Below is a small trained network, with its code and all its weights. Each question gives an input and a target symbol and asks what happens when units are switched off, that is, made to give their printed mean instead of their output.

import numpy as np


def w(rows, s, z=0):
    codes = np.array(rows[::2]) - 128.0
    scale = np.full(codes.shape[1], s)
    scale[-1] = z or s
    return codes * scale


def f(y):
    return np.maximum(y, 0)


def softmax(a):
    e = np.exp(a - a.max(-1, keepdims=True))
    return e / e.sum(-1, keepdims=True)


def log_softmax(a):
    a = a - a.max(-1, keepdims=True)
    return a - np.log(np.exp(a).sum(-1, keepdims=True))


def net(x, mask):
    ids = ['ΓΘΛαβδζξπτφψω'.index(c) for c in x.split()]
    T = len(ids)
    res = E[ids] + P[:T]
    u = 0
    for l in range(2):
        r = res
        for j in range(2):
            rows = slice(2 * j, 2 * j + 2)
            q, k, v = (r @ M[l][rows].T for M in (Q, K, V))
            z = softmax(np.where(np.tri(T) > 0, q @ k.T / 2**0.5, -1e9)) @ v
            o = O[l][rows]
            res = res + np.where(mask[u + j], z, o[:, -1]) @ o[:, :-1]
        u += 2
        y = f(res @ A[l][:, :-1].T + A[l][:, -1])
        res = res + np.where(mask[u : u + 12], y, B[l][:, -1]) @ B[l][:, :-1]
        u += 12
    return log_softmax(res[-1] @ U[:, :-1].T + U[:, -1])


Q, K, V, O, A, B = {}, {}, {}, {}, {}, {}
E = w([
[159,57,144],'Γ',
[139,98,49],'Θ',
[83,122,145],'Λ',
[154,116,161],'α',
[130,97,88],'β',
[158,130,93],'δ',
[229,155,214],'ζ',
[165,101,168],'ξ',
[141,253,137],'π',
[144,133,150],'τ',
[18,204,52],'φ',
[120,133,158],'ψ',
[89,200,93],'ω',
],0.005)
P = w([
[145,111,126],'0',
[77,157,214],'1',
[111,176,103],'2',
[201,94,85],'3',
[48,176,223],'4',
[104,203,87],'5',
[255,70,13],'6',
[76,219,216],'7',
[97,230,77],'8',
[205,44,117],'9',
],0.0079)
Q[0] = w([
[210,110,11],'0.h0',
[243,75,22],'0.h0',
[103,123,144],'0.h1',
[3,206,139],'0.h1',
],0.0069)
K[0] = w([
[62,196,254],'0.h0',
[82,209,231],'0.h0',
[124,139,136],'0.h1',
[91,162,218],'0.h1',
],0.0088)
V[0] = w([
[146,207,254],'0.h0',
[135,167,187],'0.h0',
[193,90,60],'0.h1',
[161,108,112],'0.h1',
],0.0075)
O[0] = w([
[228,196,254,252],'0.h0',
[178,150,195,187],'0.h0',
[250,103,123,83],'0.h1',
[214,137,156,113],'0.h1',
],0.0053,0.002)
A[0] = w([
[207,154,73,251],'0.n0',
[130,159,81,192],'0.n1',
[74,182,197,154],'0.n2',
[164,67,136,129],'0.n3',
[91,134,96,209],'0.n4',
[117,164,216,177],'0.n5',
[152,70,130,136],'0.n6',
[46,145,255,253],'0.n7',
[158,173,64,193],'0.n8',
[173,161,66,219],'0.n9',
[82,176,209,167],'0.n10',
[117,146,32,206],'0.n11',
],0.0086,0.003)
B[0] = w([
[119,107,224,236],'0.n0',
[61,183,159,170],'0.n1',
[147,131,30,214],'0.n2',
[139,35,112,159],'0.n3',
[65,160,90,169],'0.n4',
[217,140,64,211],'0.n5',
[131,36,95,151],'0.n6',
[178,159,72,254],'0.n7',
[71,157,226,187],'0.n8',
[89,124,216,202],'0.n9',
[170,149,45,216],'0.n10',
[2,165,126,165],'0.n11',
],0.0053,0.0055)
Q[1] = w([
[169,136,20],'1.h0',
[105,156,2],'1.h0',
[188,121,173],'1.h1',
[107,97,197],'1.h1',
],0.0093)
K[1] = w([
[161,113,250],'1.h0',
[126,76,239],'1.h0',
[91,133,155],'1.h1',
[67,174,72],'1.h1',
],0.011)
V[1] = w([
[80,226,163],'1.h0',
[156,32,31],'1.h0',
[131,142,242],'1.h1',
[48,228,2],'1.h1',
],0.0061)
O[1] = w([
[95,224,207,225],'1.h0',
[109,1,38,7],'1.h0',
[184,156,160,179],'1.h1',
[45,164,144,196],'1.h1',
],0.0091,0.0016)
A[1] = w([
[87,178,156,253],'1.n0',
[161,176,154,207],'1.n1',
[207,4,87,220],'1.n2',
[2,162,198,81],'1.n3',
[223,152,160,205],'1.n4',
[9,150,117,171],'1.n5',
[250,150,157,185],'1.n6',
[218,29,40,192],'1.n7',
[226,35,60,183],'1.n8',
[76,40,86,250],'1.n9',
[250,149,151,172],'1.n10',
[52,24,37,252],'1.n11',
],0.0061,0.0041)
B[1] = w([
[93,185,188,254],'1.n0',
[158,164,182,236],'1.n1',
[93,37,36,182],'1.n2',
[52,19,155,191],'1.n3',
[189,135,171,233],'1.n4',
[38,123,97,185],'1.n5',
[203,120,160,232],'1.n6',
[103,1,51,181],'1.n7',
[117,23,72,179],'1.n8',
[41,210,40,154],'1.n9',
[215,106,153,223],'1.n10',
[36,172,14,159],'1.n11',
],0.0062,0.0066)
U = w([
[78,42,27,2],'Γ',
[59,171,56,142],'Θ',
[105,179,96,125],'Λ',
[165,89,93,88],'α',
[38,150,88,136],'β',
[138,165,100,134],'δ',
[255,69,125,15],'ζ',
[151,33,114,128],'ξ',
[233,235,239,173],'π',
[160,84,161,111],'τ',
[22,129,199,178],'φ',
[148,91,161,195],'ψ',
[89,153,200,159],'ω',
],0.0046,0.0035)

Each question gives the input, a string of symbols that net reads in full, and the target symbol t.
The units are the heads (2 rows each of Q, K, V and O) and the neurons (one row each of A and B). Each row of codes is followed by its name. A weight is (code - 128) times the scale printed after its matrix; where a second scale follows, it is the last column's (O, A, B and U).
mask holds one flag per unit, layer by layer, with each layer's heads first. A switched-off unit (its flag False) gives its mean, the last column of its rows in O or B, instead of its output. The means were averaged over made-up inputs and are rounded, as every weight is.
A unit's drop is (log p(t) with every unit on - log p(t) with that unit switched off) / (log p(t) with every unit on - log p(t) with every unit switched off).
unit that matters most: the unit with the biggest drop
top k neurons: the k neurons with the biggest drops, biggest first
k most important neurons of layer l: the k neurons of layer l with the biggest drops, biggest first
which heads matter: for each layer, one digit per head in row order, 1 if its drop is at least 0.15 and else 0, layers parted by /
drop of u: that unit's drop, to one decimal
input π Γ Θ ζ δ π Γ ζ, target Γ: which heads matter	11 / 10
input ξ φ ω ζ α, target ζ: which heads matter	00 / 01
input ξ φ π π, target φ: unit that matters most	1.h1
input Γ δ β ψ Γ π δ φ π τ, target φ: which heads matter	11 / 11
input φ ω Γ Θ ζ π ζ, target π: which heads matter	10 / 01
input δ Θ π ζ π π δ, target π: which heads matter	10 / 00
input ξ ζ π φ ψ δ ζ ζ, target ζ: which heads matter	00 / 01
input Θ ω Λ φ φ Θ δ, target φ: top 2 neurons	0.n0, 0.n9
input ξ π π π φ, target π: which heads matter	00 / 11
input Γ ψ Γ α δ ξ π, target π: which heads matter	10 / 00
input π ζ π α π π π ξ τ, target π: which heads matter	10 / 11
input ζ δ Θ ζ β Θ, target φ: which heads matter	00 / 00
input π Θ π ξ, target π: which heads matter	00 / 10
input π ζ α, target π: unit that matters most	0.h0
input Λ ω β π δ β Θ Θ π, target φ: top 2 neurons	0.n8, 0.n11
input Γ π ζ π ξ Θ π Θ ω, target φ: 2 most important neurons of layer 0	0.n8, 0.n11
input Γ ζ Θ Γ ξ ψ Γ δ, target Γ: 2 most important neurons of layer 0	0.n3, 0.n6
input β β α Γ Γ Θ δ π ζ Λ, target π: 2 most important neurons of layer 0	0.n11, 0.n2
input Θ α α ω Θ π π ψ, target π: drop of 0.n0	0.5
input ξ Θ π Θ δ π ξ, target π: drop of 0.n8	-0.4
input π δ φ Λ, target φ: unit that matters most	1.h1
